Here is a tiny trained network, its code and every weight. The questions are about switching its units off for an input and a target symbol, where a switched-off unit gives its printed mean instead of its output.

import numpy as np


def w(rows, s, z=0):
    codes = np.array(rows[::2]) - 128.0
    scale = np.full(codes.shape[1], s)
    scale[-1] = z or s
    return codes * scale


def f(y):
    return y / 2 * (1 + np.tanh(0.7978845608 * (y + 0.044715 * y**3)))


def softmax(a):
    e = np.exp(a - a.max(-1, keepdims=True))
    return e / e.sum(-1, keepdims=True)


def log_softmax(a):
    a = a - a.max(-1, keepdims=True)
    return a - np.log(np.exp(a).sum(-1, keepdims=True))


def net(x, mask):
    ids = ['ΘΛΩαβδεηξτφ'.index(c) for c in x.split()]
    T = len(ids)
    res = E[ids] + P[:T]
    u = 0
    for l in range(2):
        q, k, v = (res @ M[l].T for M in (Q, K, V))
        z = softmax(np.where(np.tri(T) > 0, q @ k.T / 3**0.5, -1e9)) @ v
        res = res + np.where(mask[u], z, O[l][:, -1]) @ O[l][:, :-1]
        u += 1
        y = f(res @ A[l][:, :-1].T + A[l][:, -1])
        res = res + np.where(mask[u : u + 16], y, B[l][:, -1]) @ B[l][:, :-1]
        u += 16
    return log_softmax(res[-1] @ U[:, :-1].T + U[:, -1])


Q, K, V, O, A, B = {}, {}, {}, {}, {}, {}
E = w([
[176,99,123,86],'Θ',
[134,136,158,133],'Λ',
[115,136,128,142],'Ω',
[134,243,95,209],'α',
[115,147,123,152],'β',
[146,98,89,79],'δ',
[179,176,183,132],'ε',
[69,143,139,112],'η',
[158,168,161,133],'ξ',
[97,129,3,203],'τ',
[142,154,140,140],'φ',
],0.02)
P = w([
[62,53,226,179],'0',
[233,212,131,120],'1',
[214,216,108,108],'2',
[194,218,86,102],'3',
[186,218,68,93],'4',
[165,224,70,93],'5',
[154,230,53,85],'6',
[136,234,55,80],'7',
[113,234,46,73],'8',
[107,246,39,66],'9',
[86,250,38,65],'10',
[70,254,18,62],'11',
[131,244,51,89],'12',
],0.0066)
Q[0] = w([
[80,204,182,165],'0.h0',
[186,108,5,65],'0.h0',
[112,210,133,106],'0.h0',
],0.018)
K[0] = w([
[152,62,151,207],'0.h0',
[23,245,103,69],'0.h0',
[35,106,197,222],'0.h0',
],0.011)
V[0] = w([
[254,50,162,62],'0.h0',
[143,103,86,225],'0.h0',
[39,12,145,47],'0.h0',
],0.0051)
O[0] = w([
[173,125,221,229,2],'0.h0',
[70,170,119,131,117],'0.h0',
[204,1,20,180,122],'0.h0',
],0.0055,0.0039)
A[0] = w([
[32,47,150,126,249],'0.n0',
[126,37,126,91,99],'0.n1',
[50,161,149,82,97],'0.n2',
[175,177,153,85,100],'0.n3',
[161,122,128,165,255],'0.n4',
[185,146,106,183,92],'0.n5',
[116,187,68,220,23],'0.n6',
[143,96,211,154,54],'0.n7',
[220,129,121,64,146],'0.n8',
[148,79,69,88,124],'0.n9',
[93,9,125,155,106],'0.n10',
[110,147,43,106,139],'0.n11',
[136,199,126,207,23],'0.n12',
[115,77,159,51,114],'0.n13',
[158,129,134,99,91],'0.n14',
[81,177,176,107,77],'0.n15',
],0.011,0.0072)
B[0] = w([
[135,184,25,166,185],'0.n0',
[148,7,109,163,123],'0.n1',
[178,113,183,104,206],'0.n2',
[110,88,137,170,190],'0.n3',
[109,213,112,108,203],'0.n4',
[113,118,85,80,145],'0.n5',
[141,29,183,46,162],'0.n6',
[209,89,200,185,119],'0.n7',
[32,109,171,116,202],'0.n8',
[65,78,123,125,158],'0.n9',
[193,70,72,203,125],'0.n10',
[129,121,254,145,254],'0.n11',
[160,57,55,65,154],'0.n12',
[141,23,150,172,133],'0.n13',
[96,90,161,119,124],'0.n14',
[196,90,132,156,173],'0.n15',
],0.0084,0.0068)
Q[1] = w([
[208,250,65,127],'1.h0',
[149,67,104,76],'1.h0',
[145,187,101,125],'1.h0',
],0.016)
K[1] = w([
[244,138,77,255],'1.h0',
[134,186,115,9],'1.h0',
[181,123,114,191],'1.h0',
],0.0092)
V[1] = w([
[52,157,16,119],'1.h0',
[140,30,166,162],'1.h0',
[179,58,125,252],'1.h0',
],0.011)
O[1] = w([
[52,117,225,255,193],'1.h0',
[68,106,87,18,158],'1.h0',
[25,154,50,97,244],'1.h0',
],0.0097,0.011)
A[1] = w([
[109,253,193,165,248],'1.n0',
[213,108,107,211,124],'1.n1',
[237,172,197,156,139],'1.n2',
[29,94,153,201,78],'1.n3',
[182,37,147,115,188],'1.n4',
[182,160,56,148,109],'1.n5',
[176,120,181,213,166],'1.n6',
[69,177,100,63,169],'1.n7',
[177,134,93,35,116],'1.n8',
[113,160,169,186,165],'1.n9',
[53,42,165,145,186],'1.n10',
[61,95,90,114,58],'1.n11',
[172,15,131,37,120],'1.n12',
[192,21,101,60,132],'1.n13',
[164,71,11,129,132],'1.n14',
[123,149,192,75,114],'1.n15',
],0.0082,0.012)
B[1] = w([
[145,80,58,149,255],'1.n0',
[101,109,190,142,141],'1.n1',
[154,65,141,172,172],'1.n2',
[168,173,187,103,230],'1.n3',
[72,131,96,69,160],'1.n4',
[161,156,145,138,142],'1.n5',
[75,165,124,12,157],'1.n6',
[179,128,140,166,234],'1.n7',
[125,88,178,139,182],'1.n8',
[95,83,136,109,189],'1.n9',
[172,171,109,110,217],'1.n10',
[177,97,148,133,178],'1.n11',
[75,164,113,181,180],'1.n12',
[120,170,138,168,177],'1.n13',
[86,83,170,89,148],'1.n14',
[147,86,113,128,147],'1.n15',
],0.011,0.023)
U = w([
[104,37,85,157,190],'Θ',
[197,78,174,140,24],'Λ',
[130,117,101,123,206],'Ω',
[75,86,254,129,1],'α',
[193,101,82,124,145],'β',
[146,85,99,35,154],'δ',
[185,171,221,36,4],'ε',
[28,184,102,68,182],'η',
[123,115,37,159,153],'ξ',
[130,181,175,225,153],'τ',
[177,183,63,71,149],'φ',
],0.0076,0.0037)

Each question gives the input, a string of symbols that net reads in full, and the target symbol t.
The units are the heads (3 rows each of Q, K, V and O) and the neurons (one row each of A and B). Each row of codes is followed by its name. A weight is (code - 128) times the scale printed after its matrix; where a second scale follows, it is the last column's (O, A, B and U).
mask holds one flag per unit, layer by layer, with each layer's heads first. A switched-off unit (its flag False) gives its mean, the last column of its rows in O or B, instead of its output. The means were averaged over made-up inputs and are rounded, as every weight is.
A unit's drop is (log p(t) with every unit on - log p(t) with that unit switched off) / (log p(t) with every unit on - log p(t) with every unit switched off).
The circuit of an input: a set's keep is (log p(t) with only the set's units on - log p(t) with every unit switched off) / (log p(t) with every unit on - log p(t) with every unit switched off). Starting from the 12 units with the biggest drops (on a tie, the unit counted first), units are removed one at a time, each time the one whose removal leaves the highest keep (on an exact tie, the one counted first), for as long as the keep stays at least 0.8.
circuit, biggest first: the units of the circuit, biggest drop first
most important unit: the unit with the biggest drop
k most important neurons: the k neurons with the biggest drops, biggest first
k most important neurons of layer l: the k neurons of layer l with the biggest drops, biggest first
input α α η Ω ε δ α Ω ε, target Λ: circuit, biggest first	(1.h0 1.n2)
input δ τ δ φ, target φ: 4 most important neurons of layer 0	(0.n0 0.n1 0.n10 0.n11)
input η δ η η η δ δ φ ε φ η β, target τ: circuit, biggest first	(0.n0 0.n8 1.h0)
input α τ Θ α ε α δ τ η η η, target Λ: circuit, biggest first	(1.h0 0.n2)
input ε Λ φ φ η ε φ ξ, target ε: circuit, biggest first	(1.h0 1.n0)
input ξ ε η Ω ξ, target β: circuit, biggest first	(1.h0 1.n3)
input η α η α ε ε η, target τ: circuit, biggest first	(0.n0 1.h0 0.n8)
input α η η φ η ε η φ Θ η β, target Λ: circuit, biggest first	(1.h0 0.h0 1.n2)
input α η Λ β η δ η, target Λ: circuit, biggest first	(1.h0)
input ε ε Θ η η α Θ η φ δ Θ δ ε, target ε: circuit, biggest first	(1.h0 0.n7 0.h0 1.n0)
input ε η ε ε β τ η φ, target ε: 4 most important neurons	(0.n7 1.n0 1.n8 1.n14)
input δ δ ε η ξ Ω α Ω ε ε Ω, target φ: 3 most important neurons of layer 0	(0.n0 0.n1 0.n10)
input ε Θ ε η, target ε: circuit, biggest first	(1.h0 1.n0)
input Λ α Ω τ α η η β Θ φ Ω τ η, target ξ: most important unit	0.n0
input η δ η η δ ε η, target τ: circuit, biggest first	(0.n0 1.h0 0.n8)
input Θ φ τ δ ε β φ Λ Ω ξ, target δ: 2 most important neurons	(0.n7 1.n3)
input δ ε η φ ε Λ, target φ: 2 most important neurons	(0.n0 1.n7)
input Ω η φ τ φ β Ω η η η η α η, target η: 4 most important neurons	(1.n6 0.n0 0.n10 0.n11)
input ε ξ η ε φ ξ ξ φ ε α Θ, target α: 3 most important neurons	(1.n8 1.n12 1.n0)
input ε Θ η η δ η φ Θ, target η: 3 most important neurons	(1.n0 1.n4 1.n12)
input φ η η δ Ω η α Λ η α α, target α: 3 most important neurons	(1.n0 0.n12 0.n6)
input φ Θ η α τ η Ω Ω η ε α Θ, target α: 2 most important neurons	(1.n8 1.n0)
input φ δ φ φ, target Θ: 3 most important neurons	(1.n0 1.n3 0.n11)
input ε β η η τ η η ε β, target ε: 3 most important neurons	(0.n7 1.n0 1.n8)
input η η φ ε η β, target τ: 2 most important neurons	(0.n0 0.n10)
input α ε Λ ε Θ η η η α α ξ, target Λ: 3 most important neurons	(1.n2 0.n2 1.n8)
input Λ β β ε ε, target ξ: most important unit	0.n0
